Below is a small trained network, with its code and all its weights. Each question gives an input and a class and asks what happens when units are switched off, that is, made to give their printed mean instead of their output.

import numpy as np


def w(rows, s, z=0):
    codes = np.array(rows[::2]) - 128.0
    scale = np.full(codes.shape[1], s)
    scale[-1] = z or s
    return codes * scale


def f(y):
    return np.maximum(y, 0)


def log_softmax(a):
    a = a - a.max(-1, keepdims=True)
    return a - np.log(np.exp(a).sum(-1, keepdims=True))


def net(x, mask):
    res = np.array(x, float).reshape(1, 5) / 4 @ E
    y = f(res @ A[0][:, :-1].T + A[0][:, -1])
    res = res + np.where(mask, y, B[0][:, -1]) @ B[0][:, :-1]
    return log_softmax(res[-1] @ U[:, :-1].T + U[:, -1])


A, B = {}, {}
E = w([
[61,132,181,71,176,140,130,143,158,243],'x0',
[26,93,122,165,101,138,98,79,75,141],'x1',
[85,158,25,40,100,201,163,152,96,126],'x2',
[120,103,67,136,71,64,173,49,100,105],'x3',
[210,207,176,132,32,110,112,65,155,254],'x4',
],0.0099)
A[0] = w([
[137,90,149,142,206,202,126,187,187,70,231],'neuron 1',
[23,28,111,167,123,114,114,100,110,130,197],'neuron 2',
[149,46,157,172,101,172,157,35,55,176,106],'neuron 3',
[93,129,148,179,163,160,96,143,124,68,252],'neuron 4',
[112,82,129,171,121,103,194,76,21,94,169],'neuron 5',
[104,110,119,141,206,215,94,172,178,194,122],'neuron 6',
[111,2,93,108,146,90,181,121,64,88,155],'neuron 7',
],0.0079,0.0039)
B[0] = w([
[118,86,236,200,88,153,134,197,136,126,249],'neuron 1',
[116,83,67,120,183,79,127,137,137,177,233],'neuron 2',
[87,134,82,156,93,100,83,138,69,124,179],'neuron 3',
[119,2,172,138,108,110,151,178,219,180,222],'neuron 4',
[179,183,19,140,190,121,118,119,97,166,216],'neuron 5',
[148,93,136,66,181,155,219,222,4,146,209],'neuron 6',
[147,161,105,100,185,30,87,145,197,132,232],'neuron 7',
],0.0096,0.012)
U = w([
[162,136,61,217,93,173,90,89,36,83,127],'0',
[134,158,151,71,73,128,113,60,212,109,37],'1',
[119,127,109,111,193,103,137,145,146,211,193],'2',
[84,126,105,101,181,42,80,80,139,101,94],'3',
[72,153,163,149,204,132,108,109,148,52,1],'4',
[95,70,195,191,38,83,1,114,194,146,227],'5',
[83,51,178,118,144,171,163,159,88,114,93],'6',
],0.009,0.0038)

Each question gives the input, the list of numbers given to net, and the class t.
The units are the neurons (one row each of A and B). Each row of codes is followed by its name. A weight is (code - 128) times the scale printed after its matrix; where a second scale follows, it is the last column's (A, B and U).
mask holds one flag per neuron, in row order. A switched-off neuron (its flag False) gives its mean, the last column of its row in B, instead of its output. The means were averaged over made-up inputs and are rounded, as every weight is.
A unit's drop is (log p(t) with every unit on - log p(t) with that unit switched off) / (log p(t) with every unit on - log p(t) with every unit switched off).
The circuit of an input: a set's keep is (log p(t) with only the set's units on - log p(t) with every unit switched off) / (log p(t) with every unit on - log p(t) with every unit switched off). Starting from all 7 units, units are removed one at a time, each time the one whose removal leaves the highest keep (on an exact tie, the one counted first), for as long as the keep stays at least 0.8.
circuit, biggest first: the units of the circuit, biggest drop first
unit that matters most: the unit with the biggest drop
top k neurons: the k neurons with the biggest drops, biggest first
drop of u: that unit's drop, to one decimal
input [-5,-6,0,6,-3], class 3: unit that matters most -> neuron 7
input [2,-3,3,-3,1], class 6: circuit, biggest first -> (neuron 7; neuron 5)
input [-4,2,4,1,5], class 0: circuit, biggest first -> (neuron 4; neuron 7)
input [-5,-4,0,5,-3], class 3: circuit, biggest first -> (neuron 7; neuron 6)
input [-4,5,4,-4,7], class 0: circuit, biggest first -> (neuron 4; neuron 7)
input [-3,1,-7,2,2], class 0: circuit, biggest first -> (neuron 1; neuron 7; neuron 4)
input [-7,-8,6,-2,0], class 6: top 3 neurons -> (neuron 5; neuron 7; neuron 3)
input [1,7,2,6,5], class 0: circuit, biggest first -> (neuron 3; neuron 4)
input [7,-8,-8,5,-6], class 5: top 3 neurons -> (neuron 1; neuron 5; neuron 6)
input [7,0,-1,3,7], class 5: top 3 neurons -> (neuron 5; neuron 6; neuron 2)
input [5,3,-3,-6,1], class 6: circuit, biggest first -> (neuron 6; neuron 7)
input [0,-2,3,8,0], class 3: top 4 neurons -> (neuron 6; neuron 1; neuron 4; neuron 7)
input [4,6,5,7,6], class 0: top 3 neurons -> (neuron 7; neuron 3; neuron 4)
input [5,3,-5,-4,0], class 6: top 3 neurons -> (neuron 6; neuron 7; neuron 5)
input [4,-7,0,2,-8], class 6: circuit, biggest first -> (neuron 1)
input [0,7,2,4,-2], class 3: circuit, biggest first -> (neuron 6; neuron 1)
input [-8,3,-2,2,-6], class 3: top 2 neurons -> (neuron 7; neuron 6)
input [-2,3,7,-3,-8], class 2: top 2 neurons -> (neuron 7; neuron 2)
input [-5,8,-4,-7,-7], class 5: top 3 neurons -> (neuron 1; neuron 4; neuron 7)
input [0,6,-8,4,-6], class 2: circuit, biggest first -> (neuron 5)
input [1,-2,2,-8,5], class 6: top 4 neurons -> (neuron 7; neuron 5; neuron 6; neuron 2)
input [-2,8,1,5,1], class 3: circuit, biggest first -> (neuron 2; neuron 6; neuron 1)
input [-7,4,-2,-3,-3], class 5: top 2 neurons -> (neuron 6; neuron 4)
input [-4,0,4,-7,7], class 0: top 4 neurons -> (neuron 4; neuron 7; neuron 2; neuron 1)
input [5,6,6,-3,-2], class 6: top 3 neurons -> (neuron 5; neuron 6; neuron 7)
input [-1,-1,-4,-1,1], class 5: drop of neuron 6 -> 0.7
